tiraf: [ 13  50  28   0  24 -44  -3  16  -7 -12  -5  18  29  22 -19  42  16 -15
  28 -17   8  -7 -31   5]
luv: [ -5 -18 -24 -33   2 -21 -13  -2 -29  19 -48  10  23  25   1  -1   6 -30
 -27  -9  -2  -6  26  28]
gofub: [-21 -39 -35 -32  -6  48   8 -30 -13  -1 -31  -5 -17 -34  36 -52  -6  -3
   5  -8 -18 -15 -25  -5]
zomis: [-11   8  -5 -22   8 -26  -8  41  22  17 -14  14  27 -16  -5  20   3   9
  -6   3 -25 -18 -10  22]
gimun: [ 25 -30  14  -7  -6   1  -5  23  10  -9  30  22 -26  24 -13  -9  10  49
  28 -12  22 -14  10  29]
Nimi: [ -8  -7  21   3  -6 -10 -33   1   0  17  40  22  16  29  -8 -27  50  -7
   8 -55  49 -11  29   6]
tudur: [-14   9  14  12 -44  -8 -19 -13   2 -39   7   8   8  22 -49  -8  10 -11
 -38 -12  33  24 -13 -11]
gasa: [ -4  22   4  17 -17  23  22 -16  18 -33  36 -11 -26 -37   0 -26   1  -4
 -14  35 -22 -16   6 -16]
gavev: [ 11   7 -17 -28 -20   4   3 -36  14   7  10  31  29 -16 -35  -2  54   3
  16  42  22  18 -16 -19]
Vunab: [-11   8  -5 -22   8 -26  -8  41  22  17 -14  14  27 -16  -5  20   3   9
  -6  -5  32 -37 -24  51]
lozus: [ -7  -6   1  -5  24  10  -9  30  22 -26  24 -42 -21   4  11   3 -27  13
   4 -21  -7  22  26  -6]
[-14   9  14  12 -44  -8 -18 -13   2 -40   8   8   8  22 -50  -8   9 -10
 -39 -12  33  25 -14 -11] : tudur
[ -7  -6   1  -5  23  10  -9  30  22 -26  24] : gimun

Suf: [ 32  15 -33  -8  26  27  24 -39  25 -25 -18 -41  -8 -12  31  -2 -35 -23
  -9  14  19  -1  -4 -40  33 -38 -26  12  25 -41]
pize: [-13  -3 -42  -3   5 -13  -8  31 -51 -30  48  14 -50  47  -1 -53  38 -35
 -48  29  22 -53 -51  24 -13  -3 -26 -55  10  23]
loz: [ -8   1  -1 -13  -3 -42  -3   5 -13  -9   6   1 -11   4  -6 -15   6  -7
 -11   1  -2 -11 -12   4  -8  -3  -3 -15  -3   3]
mebar: [ -6   1  -1 -13  -3 -11  -3   5 -13  -9   6   1 -11   4  -6 -15   6  -7
 -11   1  -2 -11 -12   4  -8  -3  -3 -15  -3   3]
[-13  -3 -42  -6   4 -13  -8  31 -52 -31  48  14 -49  49  -1 -54  37 -34
 -52  31  24 -52 -51  26 -13  -5 -26 -55  10  25] : pize
[ -7   2  -1 -14  -4 -41  -2   6 -11  -9   6   1 -11   3  -8 -15   5  -7
  -9   2  -2  -9 -13   3  -7  -4  -4 -15  -3   0] : loz
[ -8  31 -51 -30  48] : pize
[ -8   1  -1 -13  -3 -42  -3   5 -13  -9   6   1 -11   4  -6 -15   6  -7
 -11   1  -2 -11 -12   4  -8  -3  -3 -15  -3   3] : loz
[-13  -3 -42  -3   5 -13  -9] : loz

Ris: [  7  18  11  32   9 -20 -40  -8   4  -1 -19  23   1   6  13 -17  18  -2
  23 -20 -16  -4   7 -14 -35 -19 -22  34   8 -37  -9]
Pibez: [ 20 -14 -14   4  -1 -14 -31 -27 -22  32 -18  20   7   1  13 -17  15  -9
  26 -18 -14   6  10 -12 -29 -18 -24  29   4 -32  -2]
fibid: [ 12  23  10  28   0 -13 -44 -13  11   2  -9  15   2  -3  16 -22  18  -3
  15 -22 -11  -7  -2 -14 -35 -23 -22  31 -15 -37  -5]
Masod: [  9  23  19  27   1 -15 -34 -11   4  -7  -8  12   3   0   8 -17  17  -2
  26 -21 -16  -3  -6 -16 -34 -24 -24  32   4 -33  -2]
tizim: [  8  21  13  29  -1  -9 -40 -13  11  -8  -7  16   3  -8  10 -19  15  -7
  15 -17 -16   4  -4 -10 -37 -30 -21  30   5 -29   4]
lasi: [ 12  19  14  24  -2  -6 -37  -6   8  -8  -3  15   2  -8  15 -20  18  -7
  20 -14 -14   5  -1 -14 -31 -27 -22  32   4 -27   4]
fodov: [  7  23  23  26   4 -20 -36  -8   4  -5  -8  12  -1  -1  16 -21  16  -3
  21 -23  -9  -1   3 -16 -38 -25 -25  36  -1 -35  -6]
fug: [ 10  20  12  23   8  -7 -44  -4  13  -1 -11  20   4  -5  20 -23  14 -12
  17 -17  -9   4   7 -15 -36 -25 -21  31  -4 -31   3]
posig: [ 10  22   9  24   7  -9 -44  -4  17  -2 -13  24   1   0  20 -21  16  -9
  19 -18 -11  -1   5 -19 -34 -25 -19  34  -1 -32   1]
bor: [  7  16  16  31   2 -19 -35 -10  -2  -5 -11  11   3  -3   9 -16  16  -5
  20 -24 -16   5  -1  -7 -30 -23 -26  28   7 -33  -5]
leno: [  8  26  13  29   1 -18 -39 -12  11  -3 -10  14  -1   0  16 -19  19  -3
  18 -25 -14  -6  -4 -15 -31 -23 -25  30   1 -35  -6]
kifo: [  7  20  10  35   4 -18 -40  -8   1  -2 -16  16   0  -1  14 -17  23   0
  21 -14 -16  -3   5  -7 -30 -17 -27  30  -5 -33 -11]
[ 10  23  18  27   2 -17 -34 -12   4  -8  -7  11   4  -1   8 -16  18  -2
  27 -23 -15  -4  -7 -17 -35 -22 -22  33   4 -32  -2] : Masod
[ 10  22   9  24   7  -9 -44  -4  17  -2 -13  24   1   0  20 -21  16  -9
  19 -18 -11  -1   5 -19 -34 -25 -19  34  -1 -32   1] : posig
[ 12  19  14  24  -2  -6 -37  -6   8  -8  -3  15   2  -8  15 -20  18  -7
  20 -14 -14   5  -1 -14 -31 -27 -22  32   4 -27   4] : lasi
[  8  23  24  26   4 -20 -36  -8   5  -5  -7  13   0  -2  16 -21  16  -3
  20 -23  -9  -3   3 -16 -38 -24 -26  36  -1 -35  -6] : fodov
[ 13  23  10  28   0 -13 -44 -13  11   2  -8  15   2  -3  16 -21  18  -3
  14 -21 -11  -7  -3 -14 -35 -23 -21  32 -15 -36  -4] : fibid
[ 20 -14 -14   5  -1 -14 -31 -27 -22  32] : lasi

guv: [ 28   9   0   5 -24  -5 -40  -1 -21 -26  10   4   0 -17   7  -5 -18  -1
   2  -9 -22 -25 -37  32 -10 -15  -2 -15  16   3 -21  -4  17  25  11   8
  26 -35]
bopo: [ -8   8 -11  -2  -3  -3  17  13   9  19 -28  22  -9 -19  10 -37   6   9
  -3 -10  52   5   4 -32   2  11   1   0   2   2  18  -4   3   2 -27  -6
 -26  37]
ranil: [  7  19  23 -24 -40   5  -1 -28 -21   0  -5 -11   7   0  -2   4  -7 -14
  10  -1 -13 -25 -37  34  -2  -9  -5 -14  30   3  -7  -6  23  21  26  -5
   7 -52]
Ribi: [-12  -3  -8  19   3  13   0  34   3  -3 -13   0  14 -11 -30  12 -22  32
  10 -12 -17  30  -9  24  16  -5   9  24   9  32 -31 -13   2  14  14  -5
 -16   7]
pugo: [  4  15 -17 -21 -12   8   8   9  44  10 -26   4  11  -8  45 -19  12   4
  -7 -13  31   4  21 -25  -3   9  21  -6 -18   3  30  -6   0  15 -18  -4
 -14  36]
tipe: [ 37   5  31  26 -26   0 -24  -3 -21 -49  13  -6 -11 -24   9  14 -21  12
  -7 -10 -26 -14 -29  21 -17 -20  -1 -17  12   3 -25   9  11  15   4  35
  34 -13]
[ -9 -22 -25 -37  32 -10 -15  -2 -15] : guv
[  0   5 -24  -5 -40  -1 -21 -26  10] : guv
[ 10 -26   4] : pugo
succ: [6] : [9]
[ -7   8 -10  -2  -2  -2  17  13  10  18 -26  20 -10 -19  10 -39   7   9
  -5 -10  51   4   4 -31   0  11   1  -1   3   3  17  -3   1   4 -27  -6
 -25  36] : bopo

